Each row is followed by its class number.
[ 289  289   15 -201 -340 -356   80  458  299  154 -111  135   10  -22
 -311 -414  -97  217  326  204  242   96   10  136 -485   -8 -130 -450
 -216  104   74  355] | 4
[ -33 -318  -88 -118  -95 -208 -255   40   18  186   98  -20  -48 -124
   -9  360  284 -274   78  -71   68  -87 -265 -162  141 -227  -18  -53
 -146  131   29 -220] | 7
[ 264   74 -134   18 -186 -256  129  312   75  189 -117  152  -21 -218
 -214  155 -161 -210  231  -39  290   67 -140  -11 -363  140 -213 -222
 -174   -6   73  350] | 4
[ 326  309   13    1 -128 -336  182  640   74  298 -278  208   83 -202
 -275  -61 -208   77  400   27  292  158   55  -45 -542   70  -12 -295
  -83   10   88  404] | 2
[ 271  178  -25  216   48 -322   61  508  140  215  -65  302   45 -266
 -108  115 -344 -163  290   -3  377  160 -128   66 -547   65 -138 -236
 -176  -19  -54  593] | 10
[-481 -588 -390 -115  225 -457 -535  243 -265  271  386 -358 -220  115
  175  653  271 -337   25   11   59  -99 -170  -21   25 -396    7   24
 -273  193 -190 -181] | 7
[ 185  181  -99  -94 -236 -111  107  384  353  333 -151  284   91 -161
 -100   -9 -132    1  242   19  169  -17 -119  -41 -455  -24 -108 -393
  -13   35  185  304] | 2
[ 121  401  190   13 -579 -201   95  471  140   36  -64  335   81  -98
 -248 -195 -225  329  296   98  233   46  -16  123 -402  143    1 -209
  -81   77  122  206] | 0
[ 321 -338 -146 -178  -15 -171 -181 -111   -2  482  -27  296   59 -116
 -186  108  397 -184   62   -9   66   -2 -211 -228  132 -111 -191  -11
 -341  125   71 -301] | 4
[  26 -412 -289 -216   64 -249 -138  228  -44  288  -45  -14  125 -143
   21  500  108 -183  106 -214  121 -161 -229 -363  124 -289  -76  -70
 -164  114  139 -125] | 1
[ 317  487  -24   -3 -438 -126  144  501  547  378 -251  618   87  -89
 -286 -269 -257  154  183   65  221   57 -132   89 -664  -72   14 -464
 -140   44  192  516] | 7
[ 117 -347  -87 -301  -60  -77 -139    2  200  225  -78  -63    5 -136
 -131  392  259 -224  159 -192  167  -62  -29 -323  135 -342  -39  -64
 -180   48  255 -218] | 0
[ -22 -360 -144 -157  -45 -352 -309  205    7  375   33   46  -18 -164
   76  302  224 -296  202 -102   95  -48 -282 -155  114 -303 -111  -68
 -121  123  -59  -91] | 8
[ -22 -349 -261 -356 -362 -138 -101  204   34  252  -55   53   29 -166
 -144  411  181   60  -39 -105   89 -103 -176 -334   39 -312   -9 -163
 -174  240  260 -200] | 5
[ 403  429 -110  267 -417 -448   58  437  114  185   15  313  162 -102
 -131   43 -192  109  108  -34  284  -40 -229  -47 -423  490 -176 -216
 -226   28   -3  588] | 7
[ 375  297 -130  -26 -209 -296  151  439  270  309 -245  302  114 -159
 -239 -162 -294   27  317  102  332  118 -104   52 -509  112 -174 -373
  -82  -31  108  488] | 10
[ 318  282  -69  -53 -177 -411   18  330  310  249 -107  241   44  -51
 -166 -215 -140  -16  259  188  265  130  -55  328 -433  107 -179 -367
 -271   -1  101  517] | 6
[ 357  331   51  179 -266 -354   98  341  301  162 -128  378   57 -156
 -152    4 -132  -44  164  -72  242  -19 -177   28 -338  189 -144 -330
 -177   26  229  511] | 7
[ 282  307  -68  -46 -305 -349   70  482  224  111 -116  183  138  -73
 -194  -42 -197   10  197  -15  265  -24 -118   64 -444  123 -183 -289
 -121   69  125  435] | 4
[ 389  265  -18 -182 -442 -137  170  403  476  340 -294  384   95 -180
 -243 -193 -119  121  237  129  196   57  -68  -63 -544  -71  -11 -422
 -119   37  277  412] | 5
[ -11 -529 -225 -212  -97 -212 -316  261   63  572 -151  258 -102 -438
   83  326   48 -454  246  -41   75  217 -310  -91  -82 -483   13  -54
   41    4  -64  -43] | 7
[ -33 -399 -210 -157   60 -237 -170  321   10  311   62  -38  128 -150
    6  364   71  -54   68  -98   69 -133 -124 -391   70 -328  -83 -148
 -322  226  131 -180] | 9
[ 268  333 -225  166 -135 -523 -123  427   47  212   19   50  157   76
  -81  -45 -171  -66  143  277  216  -46 -280  109 -565  227 -192 -235
 -236  -15 -162  305] | 6
[ 307  305   68   21 -251 -318  -28  467  373  150  -97  355   97 -143
  -73  -31 -227   24  283   11  241   48 -109  147 -462   61  -59 -275
 -165    5  115  572] | 6
[ 313  209  -63  151  -80 -572   81  429  160   28   13  265   64 -114
 -149  -52 -189   78  266  144  324   79 -155  188 -480  205 -327 -424
 -333   90  -56  629] | 9
[ 243 -302   46 -166 -248 -102 -144   83  212  269  -89   41  101 -266
  -25  326  247 -306  119 -111  191   54 -174 -180   76 -422   34   34
  -45   10   93  -93] | 5
[ 112 -278 -101 -208 -102  -78  -93  286  173  274  -29  -12   95 -202
   -9  426  173 -167   53 -207  100  -75 -128 -406  -45 -394   81  -56
  -91  126  207 -134] | 5
[ 445  376 -137  170  214 -633  -70  447  143  255  -80  104  128   35
 -139  -72 -130 -155  279  132  348  123  -17  216 -507  304 -260 -178
 -327  -24 -137  633] | 9
[  58  194   62  -44 -195 -229   60  487  155  265 -177  262   45 -203
 -181 -126 -316   20  434  185  311   95  -94  155 -418  -42   19 -289
 -104   37  -65  485] | 10
[ 107  -46 -336 -296  108 -544   23  365   -4  134  -95  -87  -13   13
 -355  -57 -200  -80  230  204  284   36   18  235 -376  130 -471 -452
 -329  156  -24  489] | 4
[  62 -276 -280 -202  -50 -258 -230  263  -36  457   21  -27   39 -111
  -41  211  161 -240  209  -30  122   -7 -162 -177  -50 -234  -32  -10
  -86   48 -118 -163] | 1
[ 149  200  -39   -7 -290 -209   40  295  203  183 -112  172  -92 -223
 -162  -85 -186  -14  297  108  218   20 -168  -43 -348  144  -45 -341
 -114   24   16  388] | 10
[ -14 -372 -428 -213  408 -426 -361  -96 -415  670 -104  253 -544 -249
 -155   64  397 -333  472  263  141  351 -445   70  159  -50 -147  -30
 -223   12 -736 -141] | 10
[ 155 -406 -288 -405 -424  -74 -141  285  250  403 -197  163  121 -235
 -122   88  108  125  106  -49   37   26  -91 -460  -90 -601   14 -219
   30  103  101 -205] | 9
[ 385  122  317 -191 -762  162 -377  -51  463  201  -54    7  -51 -143
  -92  147  541 -235  174 -325   82  -10   99 -324  125 -211  475  353
  149 -102  304 -393] | 1
[  50 -266  -26  -92   30 -314 -323  187 -159  184   17  -12  -52 -223
  -15  318  176 -257  192  -30  133  -50 -254 -212  118 -124 -175   32
 -171  127 -120 -177] | 4
[  18  412  -80  100  143 -602 -145  374  151  191   48   58 -135  115
  -10 -264 -169  -24  315  281  259   99 -219  442 -445  192 -152 -327
 -337   11 -276  532] | 0
[  39  304   19  146  211 -400  -31  674  -56  133    1  180  108  -65
 -196  166 -196  -15  243  -78  254 -125   16  -50 -454  107   20 -149
 -260  181 -206  591] | 6
[ 112 -284 -225 -268 -308 -185 -282  141  112  373 -109   84   -9 -225
 -112  267  178 -249  179   38   84   25 -318 -123  -62 -258  -85 -110
  -41   61   32 -102] | 3
[ -62 -464 -206 -491 -419  408   54  145   25  212   -8 -183  189 -260
 -351  393  166  -56  -28 -197   13  -84  -76 -551  133 -525   64  -51
   14  237  307 -832] | 3
[ 246  201  -19   52 -261 -294   31  253  295   86    2  221   47  -62
   60   89  -28  -46  223  -23  177  -48 -179    1 -363  195 -127 -254
 -139    6  224  411] | 8
[ -56 -373  222 -136  138  -73  -48 -121  -44 -110  159 -365 -170 -220
 -158  349  347 -422  226 -162  169  -48  -83 -102  354 -137  -62   20
  -90  147  -41 -308] | 5
[-294 -236 -132 -238 -153   85 -109  539 -378  758 -248  478   -1 -374
 -106 -270  115  248  242  238  -93  175   -8 -354 -130 -605  280   -5
  205  201 -415 -430] | 7
[ 327  392   71  131 -395 -300   73  294  424   51  -23  341   22  -50
  -72  -42 -107  -37  146  -28  300   39 -220  252 -458   92 -124 -304
 -200   -6  225  500] | 4
[ 333  308  -99  -14    6 -408   11  419  284  181  -55   24  180   61
 -129  -46  -82   -8  270  110  308   31 -128  169 -429   55 -239 -306
 -185   13   66  432] | 3
[ 133 -298  -66 -140 -324 -208 -267   54   43  224   34   97  -37 -227
  -35  358  300 -225  116 -148  116  -34 -244 -255  148 -188 -102  -16
 -138  105   45 -173] | 8
[ 207  278 -101   46  -12 -421   39  476  199  219  -71  103   42  -42
 -154  -72 -224  -63  285  133  279  124 -158  288 -494   79 -198 -346
 -210   24   39  501] | 3
[ 414  223  516  383   81 -360    4  -52   98 -337  522  -25  116 -115
   45   34  391 -238  291 -286  218 -131 -387   93  416  369 -210   42
 -176   79 -392  107] | 6
[ 279  189 -225 -173 -256 -349 -128  392  550  351 -157  286   18   81
  -55  -33  -56 -107  208   15  143    4 -181   84 -542 -207 -118 -385
  -74  -17  204  407] | 8
[ 281  437  136   99 -318 -143  139  300  356 -153  -55   49  140  -25
 -134  161 -154 -131  146 -208  378   16   31  201 -401  144   49  -72
  -42  -60  353  348] | 1
[  65 -357  -59  -16  -40 -293 -327  140 -129  230  109   25  -35 -283
   59  472  147 -311  150  -87  163   47 -243  -91  209 -170 -142   83
 -228   56  -65 -163] | 6
[-538 -452 -539 -350  471 -466 -560  172 -414  393  283  -19 -234  262
  -17  306  285  126  -54  321  -31 -300  -87   12  323 -316 -427 -225
 -624  405 -442  -32] | 1
[ 306  152  -78   17 -269 -382  -10  341  199  391 -136  484  -18 -235
 -122  -96 -139  -46  347  185  233  145 -216  203 -401  104 -159 -319
 -247  -22  -70  568] | 6
[ 170 -372 -196 -129   54 -179  -57  146  -31  198  -55 -163  138 -200
 -143  499  102 -218   74 -325  197 -163  -62 -529  178 -134 -180  -56
  -53  107  317 -254] | 10
[  39 -398  -92 -269 -344 -103 -239   54   37  254   11  -29   34 -253
  -63  431  232 -218  111  -41   94  -36 -236 -213  150 -276    5  -63
 -181  109   50 -192] | 2
[  49 -298 -123 -122 -242 -182 -270  106   -7  258   41    5   15 -187
  -18  353  159 -215   85  -68  141  -93 -157 -204  125 -199  -85   12
 -166   64    3 -108] | 1
[ 256 -270  -53 -178 -177  -79 -216  107  197  235 -108   50  100 -228
 -118  378  208 -248  122 -142  176   42  -72 -305    2 -330   15   48
 -135   50  188 -258] | 9
[ 151  215  -44  -57 -462  -98  129  418  283  196  -84  271   30 -179
 -203    8  -64   76  203    1  131  -22  -97  -56 -475    8   22 -346
  -55   99  253  345] | 3
[ 123 -271   -1 -143  -74  -63 -289  242  202  407 -121  382   99 -256
  125  314  151 -118  186  -29   66  -54 -200 -346  -28 -472   27  -60
  -54   80  249 -160] | 10
[ 262  255   13  -42 -124 -276  152  399  250  241 -184  230   22 -171
 -162 -201 -196 -109  378   66  251  173  -77  160 -475   97  -96 -315
 -110   -2   68  425] | 8
[-130 -302 -145 -192   75 -175 -287  349 -298  133   90 -269   -1 -145
  -70  407   80 -116  101   13   71  -12  -34 -300   11 -242   59   80
 -223  176  -51 -442] | 6
[ 152 -464 -273 -334  240 -520 -349  273  -82  180  -90 -112  129  -53
 -111  270   67 -123  257  154  163   21  -37 -111  -45 -231 -444 -133
 -143  135   41 -188] | 9
[ -59 -283 -334  -51 -128 -553 -553 -413 -162  -18  450 -137 -450  216
  107  283  899 -218  181  453  130   48 -541  241   10  -62 -101  -29
 -317   41 -665 -250] | 9
[ 224  225 -177   56  138 -475   29  486   62  377  -60   78   83  -72
 -152 -193 -208 -119  378  296  278  146 -166  261 -546  179 -289 -337
 -208    8 -202  515] | 3
[ 278  329  -71   43 -182 -392   74  455  270  299 -108  306   80 -139
  -77 -103 -193   19  231   51  241   83 -130  197 -435  175 -207 -398
 -161   34  114  556] | 2
[  89 -105   90 -334   16 -139 -176  598  140  273 -126   57  397  -33
   24   74 -127   25  235  -11  117   11   62  -81 -156 -434   20   34
  -68  147  332 -219] | 4
[ 225  259  -18   82 -110 -329   99  440  124  194  -49  164   72 -123
 -126   45 -108  -20  263    8  260   47  -79   67 -416  145 -108 -284
 -142   40   38  423] | 2
[  -3 -225  -14 -166 -103 -165 -197   69  150  140  110 -207  -60  -66
  -36  272  340 -191   77  -88  146  -99 -155 -186   77 -318   23  -64
  -86  132   16 -212] | 5
[ 369  282 -142 -154 -239 -218  257  479  344  252 -357  368  227 -131
 -360  -86 -339  193  213  -15  287   46   92  -30 -466  111 -180 -397
 -219   88  399  472] | 9
[ -20 -379  -66 -276 -334   53 -214   40  264  211  -82   76   40 -178
  -22  588  120 -236 -100 -399    2 -190 -123 -342  350 -425  106  -13
 -108  145  660 -312] | 10
